Here is a tiny trained network, its code and every weight. The questions are about switching its units off for an input and a target symbol, where a switched-off unit gives its printed mean instead of its output.

import numpy as np


def w(rows, s, z=0):
    codes = np.array(rows[::2]) - 128.0
    scale = np.full(codes.shape[1], s)
    scale[-1] = z or s
    return codes * scale


def norm(h):
    return h / np.sqrt((h * h).mean(-1, keepdims=True) + 1e-5)


def f(y):
    return y / 2 * (1 + np.tanh(0.7978845608 * (y + 0.044715 * y**3)))


def softmax(a):
    e = np.exp(a - a.max(-1, keepdims=True))
    return e / e.sum(-1, keepdims=True)


def log_softmax(a):
    a = a - a.max(-1, keepdims=True)
    return a - np.log(np.exp(a).sum(-1, keepdims=True))


def net(x, mask):
    ids = ['αγεηλμξσψω'.index(c) for c in x.split()]
    T = len(ids)
    res = E[ids] + P[:T]
    q, k, v = (norm(res) @ M[0].T for M in (Q, K, V))
    z = softmax(np.where(np.tri(T) > 0, q @ k.T / 3**0.5, -1e9)) @ v
    res = res + np.where(mask[0], z, O[0][:, -1]) @ O[0][:, :-1]
    y = f(norm(res) @ A[0][:, :-1].T + A[0][:, -1])
    res = res + np.where(mask[1:13], y, B[0][:, -1]) @ B[0][:, :-1]
    return log_softmax(norm(res)[-1] @ U[:, :-1].T + U[:, -1])


Q, K, V, O, A, B = {}, {}, {}, {}, {}, {}
E = w([
[152,117,131,129,222,183,127,109,125,123,125],'α',
[157,110,157,163,146,213,178,83,98,112,111],'γ',
[152,158,143,83,148,120,151,247,136,154,150],'ε',
[91,77,132,57,115,196,108,153,95,127,112],'η',
[73,118,82,119,92,164,172,148,149,167,190],'λ',
[156,91,102,133,97,129,128,120,204,107,119],'μ',
[132,165,53,135,136,120,114,201,146,128,130],'ξ',
[148,162,116,108,98,157,136,128,146,179,89],'σ',
[140,55,118,132,153,144,94,157,116,74,158],'ψ',
[138,92,143,78,128,151,130,64,139,160,177],'ω',
],0.015)
P = w([
[62,236,253,214,112,6,58,99,125,27,60],'0',
[212,216,160,79,41,82,227,178,84,77,184],'1',
[225,193,158,71,59,95,226,176,113,70,173],'2',
[238,196,171,87,55,119,192,225,128,85,173],'3',
[156,115,65,91,148,93,181,124,156,116,58],'4',
[147,111,78,94,168,124,150,124,204,140,44],'5',
[156,100,102,114,172,147,145,142,206,151,45],'6',
[148,89,97,99,176,138,124,161,208,157,74],'7',
[140,80,87,87,169,141,90,156,229,183,83],'8',
[121,83,97,97,177,180,48,166,218,180,76],'9',
[152,94,97,116,165,182,66,185,247,176,112],'10',
[147,69,97,114,175,201,46,181,230,179,113],'11',
[151,84,86,106,175,198,47,194,245,195,146],'12',
],0.0044)
Q[0] = w([
[78,206,154,175,61,72,81,116,141,125,161],'h0',
[153,93,69,67,121,219,118,181,162,140,200],'h0',
[63,121,128,131,136,2,188,85,37,144,124],'h0',
],0.0048)
K[0] = w([
[172,126,132,126,133,156,192,102,76,95,168],'h0',
[51,161,195,176,117,96,71,105,150,88,60],'h0',
[241,100,2,89,110,129,229,147,104,123,114],'h0',
],0.0055)
V[0] = w([
[144,104,72,41,56,94,160,225,166,163,77],'h0',
[114,51,181,67,185,136,9,143,118,111,201],'h0',
[50,185,203,121,82,122,185,139,107,208,255],'h0',
],0.0054)
O[0] = w([
[120,160,174,124,106,172,108,129,179,63,145,3],'h0',
[91,126,140,110,120,66,254,117,140,98,41,84],'h0',
[112,125,221,205,99,82,170,151,157,202,187,112],'h0',
],0.0089,0.0044)
A[0] = w([
[121,106,125,94,170,102,78,177,165,149,95,104],'n0',
[133,173,117,72,126,124,124,92,121,52,193,116],'n1',
[171,52,92,137,153,91,160,179,92,89,186,117],'n2',
[112,99,117,97,138,105,223,142,136,127,54,157],'n3',
[120,88,60,156,175,186,55,86,161,133,115,202],'n4',
[100,52,130,190,174,156,66,166,130,59,214,2],'n5',
[60,131,67,221,171,44,73,219,111,69,150,176],'n6',
[137,90,137,135,84,141,140,97,255,127,146,127],'n7',
[109,81,145,165,144,82,162,104,184,171,98,113],'n8',
[74,182,209,107,105,123,177,118,173,40,97,86],'n9',
[122,117,220,214,99,114,100,177,135,166,210,102],'n10',
[96,116,137,142,139,104,142,133,103,102,153,91],'n11',
],0.0079,0.0035)
B[0] = w([
[211,129,141,91,80,188,210,129,93,133,189,144],'n0',
[122,161,125,198,107,37,163,112,215,129,160,129],'n1',
[130,96,148,166,173,119,113,94,153,76,59,156],'n2',
[125,111,157,88,109,152,36,101,146,156,144,202],'n3',
[163,121,124,136,77,129,184,158,122,133,150,254],'n4',
[108,181,156,160,130,100,88,84,87,155,2,150],'n5',
[105,190,147,92,131,124,227,30,127,134,130,137],'n6',
[124,161,113,71,160,184,151,199,101,153,128,158],'n7',
[206,117,82,138,124,180,130,95,127,72,229,161],'n8',
[93,99,136,147,145,138,110,209,47,122,162,138],'n9',
[99,64,54,147,113,128,130,136,157,113,56,158],'n10',
[155,77,124,94,122,109,135,130,110,134,74,117],'n11',
],0.0076,0.0091)
U = w([
[157,123,60,130,254,147,78,108,102,171,107,148],'α',
[162,91,130,148,121,135,175,110,54,162,128,217],'γ',
[77,174,218,102,208,143,159,186,134,113,129,126],'ε',
[57,121,166,62,103,158,93,123,71,77,127,44],'η',
[19,108,96,181,170,153,152,133,172,145,128,126],'λ',
[167,136,75,150,92,154,67,115,185,29,154,2],'μ',
[107,233,118,125,135,143,154,84,144,67,146,116],'ξ',
[136,228,158,152,95,159,45,99,142,178,107,108],'σ',
[98,120,121,93,156,111,91,58,158,97,43,68],'ψ',
[117,87,219,140,131,129,147,60,210,174,159,141],'ω',
],0.0067,0.002)

Each question gives the input, a string of symbols that net reads in full, and the target symbol t.
The units are the heads (3 rows each of Q, K, V and O) and the neurons (one row each of A and B). Each row of codes is followed by its name. A weight is (code - 128) times the scale printed after its matrix; where a second scale follows, it is the last column's (O, A, B and U).
mask holds one flag per unit, heads first, then neurons. A switched-off unit (its flag False) gives its mean, the last column of its rows in O or B, instead of its output. The means were averaged over made-up inputs and are rounded, as every weight is.
A unit's drop is (log p(t) with every unit on - log p(t) with that unit switched off) / (log p(t) with every unit on - log p(t) with every unit switched off).
The circuit of an input: a set's keep is (log p(t) with only the set's units on - log p(t) with every unit switched off) / (log p(t) with every unit on - log p(t) with every unit switched off). Starting from the 12 units with the biggest drops (on a tie, the unit counted first), units are removed one at a time, each time the one whose removal leaves the highest keep (on an exact tie, the one counted first), for as long as the keep stays at least 0.8.
circuit, biggest first: the units of the circuit, biggest drop first
most important unit: the unit with the biggest drop
k most important neurons: the k neurons with the biggest drops, biggest first
drop of u: that unit's drop, to one decimal
input ψ α γ ω ψ γ γ γ, target ψ: circuit, biggest first => h0, n3
input λ ω ψ, target λ: circuit, biggest first => h0, n10
input η γ σ γ, target η: 2 most important neurons => n9, n3
input ω μ μ ω α ω ω γ α ω α, target ω: most important neuron => n3
input μ γ γ, target μ: circuit, biggest first => h0, n1
input γ γ ω ξ γ γ μ γ γ ψ, target γ: circuit, biggest first => n4, n0
input γ ω λ γ γ λ γ γ ω α, target γ: circuit, biggest first => n4, n0
input ψ γ ε ξ, target ψ: circuit, biggest first => h0, n3, n4
input σ γ μ σ μ, target σ: circuit, biggest first => h0, n5
input ω σ μ γ λ μ γ ψ, target ω: circuit, biggest first => h0, n3
input σ γ ξ ψ σ η γ σ μ γ, target σ: 2 most important neurons => n5, n8
input ε ω α γ γ ψ, target ψ: 2 most important neurons => n5, n2
input ε η η, target ε: circuit, biggest first => h0, n9
input γ μ σ α σ μ, target γ: most important unit => n4
input σ λ μ γ γ ω γ σ γ γ σ μ ω, target σ: 3 most important neurons => n5, n8, n1
input ε σ λ, target λ: 2 most important neurons => n10, n4
input γ γ γ ω, target α: 3 most important neurons => n4, n2, n0
input ω σ γ σ, target ω: 2 most important neurons => n3, n4
input σ λ γ μ σ ψ σ ω γ ω μ ψ, target σ: drop of n10 => -0.1
input μ ψ γ σ ξ, target ξ: drop of n6 => 0.5
input γ γ γ γ ω α, target γ: circuit, biggest first => n4
input λ ω σ, target λ: drop of n4 => 0.1
input α γ γ, target α: drop of n5 => 0.0
